Below is a small trained network, with its code and all its weights. Each question gives an input and a class and asks what happens when units are switched off, that is, made to give their printed mean instead of their output.

import numpy as np


def w(rows, s, z=0):
    codes = np.array(rows[::2]) - 128.0
    scale = np.full(codes.shape[1], s)
    scale[-1] = z or s
    return codes * scale


def norm(h):
    return h / np.sqrt((h * h).mean(-1, keepdims=True) + 1e-5)


def f(y):
    return y / 2 * (1 + np.tanh(0.7978845608 * (y + 0.044715 * y**3)))


def log_softmax(a):
    a = a - a.max(-1, keepdims=True)
    return a - np.log(np.exp(a).sum(-1, keepdims=True))


def net(x, mask):
    res = np.array(x, float).reshape(1, 3) / 4 @ E
    u = 0
    for l in range(2):
        y = f(norm(res) @ A[l][:, :-1].T + A[l][:, -1])
        res = res + np.where(mask[u : u + 11], y, B[l][:, -1]) @ B[l][:, :-1]
        u += 11
    return log_softmax(norm(res)[-1] @ U[:, :-1].T + U[:, -1])


A, B = {}, {}
E = w([
[161,46,7,222,195,195],'x0',
[254,30,248,51,24,45],'x1',
[59,213,36,193,28,48],'x2',
],0.0063)
A[0] = w([
[107,166,77,134,65,104,120],'L0N0',
[157,76,128,113,103,157,7],'L0N1',
[128,107,131,120,138,145,105],'L0N2',
[132,93,71,142,205,170,38],'L0N3',
[152,143,141,160,153,114,4],'L0N4',
[143,114,118,134,96,144,64],'L0N5',
[147,61,127,123,147,98,45],'L0N6',
[144,92,95,136,117,135,143],'L0N7',
[124,162,83,146,55,115,121],'L0N8',
[77,184,2,158,100,114,98],'L0N9',
[151,68,112,127,126,133,160],'L0N10',
],0.021,0.0035)
B[0] = w([
[57,92,164,185,200,84,202],'L0N0',
[162,161,91,187,165,121,163],'L0N1',
[140,94,44,125,93,96,140],'L0N2',
[2,28,100,38,188,93,217],'L0N3',
[162,15,78,173,45,90,119],'L0N4',
[177,117,107,119,131,102,133],'L0N5',
[165,154,127,189,175,118,167],'L0N6',
[120,189,213,70,130,195,158],'L0N7',
[112,156,78,58,106,70,198],'L0N8',
[132,227,27,226,22,171,253],'L0N9',
[175,99,168,155,149,145,177],'L0N10',
],0.02,0.014)
A[1] = w([
[132,68,120,138,86,78,125],'L1N0',
[80,68,111,126,65,131,115],'L1N1',
[137,205,118,101,111,148,139],'L1N2',
[162,116,140,136,133,142,100],'L1N3',
[158,71,134,170,140,151,3],'L1N4',
[134,168,193,136,145,196,202],'L1N5',
[251,110,152,170,149,173,99],'L1N6',
[107,28,159,97,102,136,125],'L1N7',
[116,108,95,95,158,183,55],'L1N8',
[134,103,107,127,135,84,86],'L1N9',
[120,180,67,213,45,161,126],'L1N10',
],0.023,0.0032)
B[1] = w([
[83,142,139,138,167,97,140],'L1N0',
[226,145,201,136,137,107,169],'L1N1',
[91,105,116,107,105,141,167],'L1N2',
[152,163,114,94,150,119,144],'L1N3',
[90,121,141,79,75,111,151],'L1N4',
[151,76,132,85,75,117,167],'L1N5',
[251,204,106,140,131,76,213],'L1N6',
[149,114,65,172,165,172,167],'L1N7',
[115,148,125,174,144,161,159],'L1N8',
[109,99,171,108,122,139,144],'L1N9',
[111,208,185,163,32,219,248],'L1N10',
],0.03,0.018)
U = w([
[115,42,118,50,57,132,43],'0',
[71,218,135,186,46,185,251],'1',
[254,171,109,114,137,72,166],'2',
[114,72,68,155,214,194,123],'3',
[59,133,183,109,144,22,36],'4',
],0.018,0.0022)

Each question gives the input, the list of numbers given to net, and the class t.
The units are the neurons (one row each of A and B). Each row of codes is followed by its name. A weight is (code - 128) times the scale printed after its matrix; where a second scale follows, it is the last column's (A, B and U).
mask holds one flag per neuron, layer by layer. A switched-off neuron (its flag False) gives its mean, the last column of its row in B, instead of its output. The means were averaged over made-up inputs and are rounded, as every weight is.
A unit's drop is (log p(t) with every unit on - log p(t) with that unit switched off) / (log p(t) with every unit on - log p(t) with every unit switched off).
The circuit of an input: a set's keep is (log p(t) with only the set's units on - log p(t) with every unit switched off) / (log p(t) with every unit on - log p(t) with every unit switched off). Starting from the 12 units with the biggest drops (on a tie, the unit counted first), units are removed one at a time, each time the one whose removal leaves the highest keep (on an exact tie, the one counted first), for as long as the keep stays at least 0.8.
circuit, biggest first: the units of the circuit, biggest drop first
unit that matters most: the unit with the biggest drop
top k neurons: the k neurons with the biggest drops, biggest first
k most important neurons of layer l: the k neurons of layer l with the biggest drops, biggest first
drop of u: that unit's drop, to one decimal
input [1,-5,-3], class 3: top 2 neurons	(L0N3; L1N10)
input [-5,4,-2], class 2: 2 most important neurons of layer 0	(L0N9; L0N8)
input [2,4,3], class 2: circuit, biggest first	(L0N9; L1N10)
input [-6,2,-5], class 2: top 3 neurons	(L0N9; L0N8; L0N3)
input [-2,0,-5], class 2: top 2 neurons	(L0N3; L0N9)
input [-7,3,-7], class 2: 3 most important neurons of layer 0	(L0N3; L0N9; L0N8)
input [5,-4,-2], class 3: circuit, biggest first	(L0N3; L1N10)
input [-8,8,2], class 4: top 4 neurons	(L0N9; L1N10; L1N6; L0N7)
input [-7,3,-2], class 0: top 3 neurons	(L0N3; L0N9; L0N10)
input [-6,0,-1], class 0: top 3 neurons	(L0N3; L0N9; L1N10)
input [-5,-1,-6], class 0: top 4 neurons	(L0N3; L0N9; L0N10; L0N6)
input [-7,1,1], class 4: 3 most important neurons of layer 0	(L0N9; L0N3; L0N7)
input [-8,-1,-5], class 0: top 3 neurons	(L0N3; L0N9; L1N10)
input [-7,4,-4], class 2: top 4 neurons	(L0N9; L0N8; L0N3; L0N0)
input [-4,3,5], class 4: top 2 neurons	(L0N9; L1N10)
input [4,8,2], class 2: top neuron	(L0N9)
input [8,2,-7], class 3: unit that matters most	L0N3
input [-8,6,-6], class 2: drop of L0N9	1.7
input [-5,5,8], class 4: drop of L0N9	0.8
input [-1,8,0], class 2: drop of L0N9	0.7
